Here is a tiny trained network, its code and every weight. The questions are about switching its units off for an input and a class, where a switched-off unit gives its printed mean instead of its output.

import numpy as np


def w(rows, s, z=0):
    codes = np.array(rows[::2]) - 128.0
    scale = np.full(codes.shape[1], s)
    scale[-1] = z or s
    return codes * scale


def norm(h):
    return h / np.sqrt((h * h).mean(-1, keepdims=True) + 1e-5)


def f(y):
    return np.maximum(y, 0)


def log_softmax(a):
    a = a - a.max(-1, keepdims=True)
    return a - np.log(np.exp(a).sum(-1, keepdims=True))


def net(x, mask):
    res = np.array(x, float).reshape(1, 7) / 4 @ E
    u = 0
    for l in range(3):
        y = f(norm(res) @ A[l][:, :-1].T + A[l][:, -1])
        res = res + np.where(mask[u : u + 10], y, B[l][:, -1]) @ B[l][:, :-1]
        u += 10
    return log_softmax(norm(res)[-1] @ U[:, :-1].T + U[:, -1])


A, B = {}, {}
E = w([
[159,204,64,160],'x0',
[209,122,211,164],'x1',
[214,162,185,127],'x2',
[214,232,74,100],'x3',
[195,229,145,177],'x4',
[253,79,78,190],'x5',
[163,157,58,73],'x6',
],0.0056)
A[0] = w([
[156,101,31,79,183],'L0N1',
[112,47,73,57,3],'L0N2',
[113,218,30,235,87],'L0N3',
[107,59,72,62,25],'L0N4',
[92,27,140,7,120],'L0N5',
[113,51,145,201,103],'L0N6',
[157,70,188,209,94],'L0N7',
[2,121,168,134,79],'L0N8',
[33,135,159,101,78],'L0N9',
[183,93,83,129,61],'L0N10',
],0.0077,0.0046)
B[0] = w([
[141,134,146,194,253],'L0N1',
[93,91,53,126,163],'L0N2',
[118,151,143,254,235],'L0N3',
[98,51,34,129,166],'L0N4',
[128,144,90,216,242],'L0N5',
[181,131,177,165,200],'L0N6',
[150,66,169,154,202],'L0N7',
[61,192,182,164,227],'L0N8',
[91,154,136,189,196],'L0N9',
[103,137,155,175,161],'L0N10',
],0.0099,0.004)
A[1] = w([
[146,17,207,114,108],'L1N1',
[164,142,155,235,171],'L1N2',
[71,56,2,31,123],'L1N3',
[156,221,234,114,166],'L1N4',
[125,102,159,180,107],'L1N5',
[178,185,157,40,74],'L1N6',
[129,22,138,113,169],'L1N7',
[233,107,146,88,72],'L1N8',
[200,120,73,139,164],'L1N9',
[201,155,100,74,3],'L1N10',
],0.0077,0.0068)
B[1] = w([
[176,132,191,163,153],'L1N1',
[133,153,70,78,254],'L1N2',
[142,2,137,182,143],'L1N3',
[129,62,89,33,201],'L1N4',
[120,123,84,134,161],'L1N5',
[159,175,123,91,136],'L1N6',
[160,93,144,152,157],'L1N7',
[73,146,138,98,141],'L1N8',
[74,135,151,106,175],'L1N9',
[94,112,143,99,129],'L1N10',
],0.0087,0.0097)
A[2] = w([
[9,145,170,101,4],'L2N1',
[90,127,159,203,176],'L2N2',
[66,90,74,156,149],'L2N3',
[161,167,147,74,70],'L2N4',
[171,60,195,123,68],'L2N5',
[96,101,137,28,136],'L2N6',
[173,188,145,60,35],'L2N7',
[36,133,155,110,37],'L2N8',
[186,144,136,151,117],'L2N9',
[143,166,106,123,158],'L2N10',
],0.012,0.005)
B[2] = w([
[32,167,181,2,183],'L2N1',
[131,200,143,60,253],'L2N2',
[119,70,120,55,237],'L2N3',
[198,39,120,55,164],'L2N4',
[100,180,195,193,180],'L2N5',
[65,235,76,156,172],'L2N6',
[191,37,163,21,175],'L2N7',
[90,177,194,63,171],'L2N8',
[55,152,150,150,183],'L2N9',
[135,98,122,85,192],'L2N10',
],0.0096,0.0063)
U = w([
[84,152,100,71,254],'0',
[67,25,73,156,92],'1',
[3,142,196,71,61],'2',
[180,99,227,200,230],'3',
[186,222,45,197,146],'4',
[252,136,141,25,120],'5',
[179,102,90,164,37],'6',
],0.019,0.0054)

Each question gives the input, the list of numbers given to net, and the class t.
The units are the neurons (one row each of A and B). Each row of codes is followed by its name. A weight is (code - 128) times the scale printed after its matrix; where a second scale follows, it is the last column's (A, B and U).
mask holds one flag per neuron, layer by layer. A switched-off neuron (its flag False) gives its mean, the last column of its row in B, instead of its output. The means were averaged over made-up inputs and are rounded, as every weight is.
A unit's drop is (log p(t) with every unit on - log p(t) with that unit switched off) / (log p(t) with every unit on - log p(t) with every unit switched off).
The circuit of an input: a set's keep is (log p(t) with only the set's units on - log p(t) with every unit switched off) / (log p(t) with every unit on - log p(t) with every unit switched off). Starting from the 12 units with the biggest drops (on a tie, the unit counted first), units are removed one at a time, each time the one whose removal leaves the highest keep (on an exact tie, the one counted first), for as long as the keep stays at least 0.8.
circuit, biggest first: the units of the circuit, biggest drop first
unit that matters most: the unit with the biggest drop
k most important neurons: the k neurons with the biggest drops, biggest first
k most important neurons of layer l: the k neurons of layer l with the biggest drops, biggest first
drop of u: that unit's drop, to one decimal
input [8,-2,2,-2,4,-3,-3], class 4: circuit, biggest first => (L0N3)
input [-2,-3,0,-6,-5,7,-3], class 3: circuit, biggest first => (L0N6 L1N1)
input [3,-8,1,-7,-6,1,0], class 1: circuit, biggest first => (L0N4 L1N3)
input [-2,4,-5,-6,1,-1,7], class 1: 2 most important neurons => (L0N5 L0N4)
input [1,2,-7,2,7,2,-6], class 4: 2 most important neurons => (L0N3 L2N1)
input [2,-4,8,3,-8,8,4], class 1: 2 most important neurons of layer 1 => (L1N9 L1N1)
input [0,3,0,-1,-4,-1,1], class 0: 2 most important neurons of layer 1 => (L1N4 L1N3)
input [-2,8,1,1,-2,-7,5], class 0: 2 most important neurons => (L1N4 L2N6)
input [4,7,1,-2,0,-5,-8], class 3: 2 most important neurons => (L0N7 L1N1)
input [2,-5,1,1,8,-2,-1], class 4: 2 most important neurons => (L0N3 L2N1)
input [3,8,8,-5,7,-7,-3], class 5: 2 most important neurons of layer 0 => (L0N3 L0N1)
input [4,5,-1,-5,7,1,3], class 4: 2 most important neurons => (L0N3 L2N3)
input [2,-4,0,0,-3,1,0], class 1: drop of L0N4 => 0.2
input [5,6,-1,3,6,-2,2], class 5: unit that matters most => L0N5
input [4,4,-4,-6,7,0,-5], class 3: drop of L0N7 => 1.3
input [-8,5,-8,5,0,5,1], class 3: drop of L1N7 => 0.0
input [3,5,-7,7,-4,8,5], class 4: drop of L1N4 => 0.1
input [-3,6,-4,4,8,-4,-7], class 5: 2 most important neurons of layer 2 => (L2N7 L2N4)
input [-7,3,-7,2,5,7,4], class 3: 2 most important neurons of layer 2 => (L2N6 L2N2)
input [4,8,-2,-2,4,-3,-1], class 5: most important neuron => (L1N2)
